Below is a small trained network, with its code and all its weights. Each question gives an input and a class and asks what happens when units are switched off, that is, made to give their printed mean instead of their output.

import numpy as np


def w(rows, s, z=0):
    codes = np.array(rows[::2]) - 128.0
    scale = np.full(codes.shape[1], s)
    scale[-1] = z or s
    return codes * scale


def norm(h):
    return h / np.sqrt((h * h).mean(-1, keepdims=True) + 1e-5)


def f(y):
    return y / 2 * (1 + np.tanh(0.7978845608 * (y + 0.044715 * y**3)))


def log_softmax(a):
    a = a - a.max(-1, keepdims=True)
    return a - np.log(np.exp(a).sum(-1, keepdims=True))


def net(x, mask):
    res = np.array(x, float).reshape(1, 8) / 4 @ E
    u = 0
    for l in range(4):
        y = f(norm(res) @ A[l][:, :-1].T + A[l][:, -1])
        res = res + np.where(mask[u : u + 4], y, B[l][:, -1]) @ B[l][:, :-1]
        u += 4
    return log_softmax(norm(res)[-1] @ U[:, :-1].T + U[:, -1])


A, B = {}, {}
E = w([
[86,135,122,196,58,154,189,231],'x0',
[130,134,123,130,125,126,119,130],'x1',
[135,122,125,110,138,123,147,134],'x2',
[125,124,136,132,119,110,141,116],'x3',
[125,133,134,139,123,122,127,122],'x4',
[3,181,17,156,158,177,183,54],'x5',
[53,74,102,114,181,39,40,199],'x6',
[129,133,125,129,126,129,122,130],'x7',
],0.0042)
A[0] = w([
[160,107,135,182,72,172,168,252,129],'0.n1',
[64,58,118,91,118,9,63,70,61],'0.n2',
[174,9,179,125,107,63,10,178,216],'0.n3',
[114,183,53,162,170,72,128,103,246],'0.n4',
],0.0034,0.0013)
B[0] = w([
[128,72,101,79,28,112,147,33,205],'0.n1',
[76,163,172,43,175,165,44,194,165],'0.n2',
[205,166,123,209,206,85,253,140,253],'0.n3',
[71,67,137,53,192,232,75,118,172],'0.n4',
],0.0046,0.0031)
A[1] = w([
[114,83,131,139,107,103,129,226,72],'1.n1',
[1,110,53,121,152,77,91,177,3],'1.n2',
[193,108,145,134,210,113,62,118,188],'1.n3',
[129,162,119,53,122,167,139,106,81],'1.n4',
],0.0052,0.0011)
B[1] = w([
[237,172,56,209,118,4,22,24,178],'1.n1',
[113,20,98,92,20,214,127,52,252],'1.n2',
[81,223,220,89,134,157,143,216,237],'1.n3',
[108,138,142,202,79,115,109,39,161],'1.n4',
],0.0045,0.0026)
A[2] = w([
[115,119,67,152,61,158,181,150,47],'2.n1',
[129,94,171,111,122,118,132,139,9],'2.n2',
[185,28,105,169,56,112,97,184,144],'2.n3',
[250,173,253,104,38,154,159,130,148],'2.n4',
],0.0057,0.0011)
B[2] = w([
[97,156,172,79,122,151,150,222,168],'2.n1',
[117,175,83,134,102,158,113,177,124],'2.n2',
[143,150,71,217,80,85,149,100,175],'2.n3',
[2,61,70,78,135,186,61,96,254],'2.n4',
],0.007,0.0066)
A[3] = w([
[99,157,49,129,52,183,131,29,6],'3.n1',
[234,182,112,208,81,59,165,135,150],'3.n2',
[131,238,166,97,90,232,239,46,95],'3.n3',
[123,111,120,110,215,221,119,1,90],'3.n4',
],0.005,0.0013)
B[3] = w([
[180,115,133,64,90,68,164,247,251],'3.n1',
[204,189,156,131,199,167,115,26,157],'3.n2',
[146,254,132,216,173,73,123,186,210],'3.n3',
[235,83,161,206,157,98,112,7,254],'3.n4',
],0.0067,0.0047)
U = w([
[119,32,159,82,200,217,62,27,190],'0',
[254,177,115,231,152,66,127,77,242],'1',
[81,51,51,126,14,159,142,173,180],'2',
[114,249,151,159,121,181,209,238,4],'3',
[148,162,212,51,221,87,61,242,20],'4',
],0.0091,0.0018)

Each question gives the input, the list of numbers given to net, and the class t.
The units are the neurons (one row each of A and B). Each row of codes is followed by its name. A weight is (code - 128) times the scale printed after its matrix; where a second scale follows, it is the last column's (A, B and U).
mask holds one flag per neuron, layer by layer. A switched-off neuron (its flag False) gives its mean, the last column of its row in B, instead of its output. The means were averaged over made-up inputs and are rounded, as every weight is.
A unit's drop is (log p(t) with every unit on - log p(t) with that unit switched off) / (log p(t) with every unit on - log p(t) with every unit switched off).
The circuit of an input: a set's keep is (log p(t) with only the set's units on - log p(t) with every unit switched off) / (log p(t) with every unit on - log p(t) with every unit switched off). Starting from the 12 units with the biggest drops (on a tie, the unit counted first), units are removed one at a time, each time the one whose removal leaves the highest keep (on an exact tie, the one counted first), for as long as the keep stays at least 0.8.
units of the circuit, in order: the units of the circuit, biggest drop first
unit that matters most: the unit with the biggest drop
top k neurons in layer l: the k neurons of layer l with the biggest drops, biggest first
drop of u: that unit's drop, to one decimal
input [2,3,-8,5,-3,3,-3,-3], class 3: unit that matters most	2.n1
input [2,-5,-8,-7,-8,-2,-6,7], class 2: units of the circuit, in order	(2.n4 3.n1 0.n4)
input [1,5,-7,-7,-5,-7,0,-7], class 2: units of the circuit, in order	(2.n4 2.n3)
input [-6,-1,-7,5,4,-5,2,-4], class 4: top 2 neurons in layer 1	(1.n2 1.n3)
input [1,-3,5,-5,2,-6,-6,6], class 2: top 3 neurons in layer 2	(2.n4 2.n3 2.n2)
input [1,5,5,8,7,-5,6,5], class 1: top 2 neurons in layer 3	(3.n2 3.n1)
input [-3,6,-5,6,0,-7,0,-5], class 0: top 2 neurons in layer 2	(2.n4 2.n1)
input [0,-6,8,1,-4,4,-1,-2], class 1: top 2 neurons in layer 2	(2.n4 2.n3)
input [1,-8,8,2,-5,-7,-1,-6], class 2: top 2 neurons in layer 3	(3.n4 3.n2)
input [-6,1,4,-7,6,8,-2,8], class 1: top 2 neurons in layer 3	(3.n3 3.n4)
input [3,7,-6,3,-5,-8,0,4], class 2: drop of 0.n1	1.0
input [6,6,-5,-4,0,-8,-6,4], class 2: drop of 2.n4	2.2
input [-6,7,-6,-3,-4,-8,-5,1], class 0: drop of 2.n4	1.4
input [-3,-7,-3,-4,7,3,-3,-7], class 1: units of the circuit, in order	(2.n4)
input [3,7,-3,-2,5,8,0,1], class 3: top 3 neurons in layer 2	(2.n4 2.n1 2.n3)
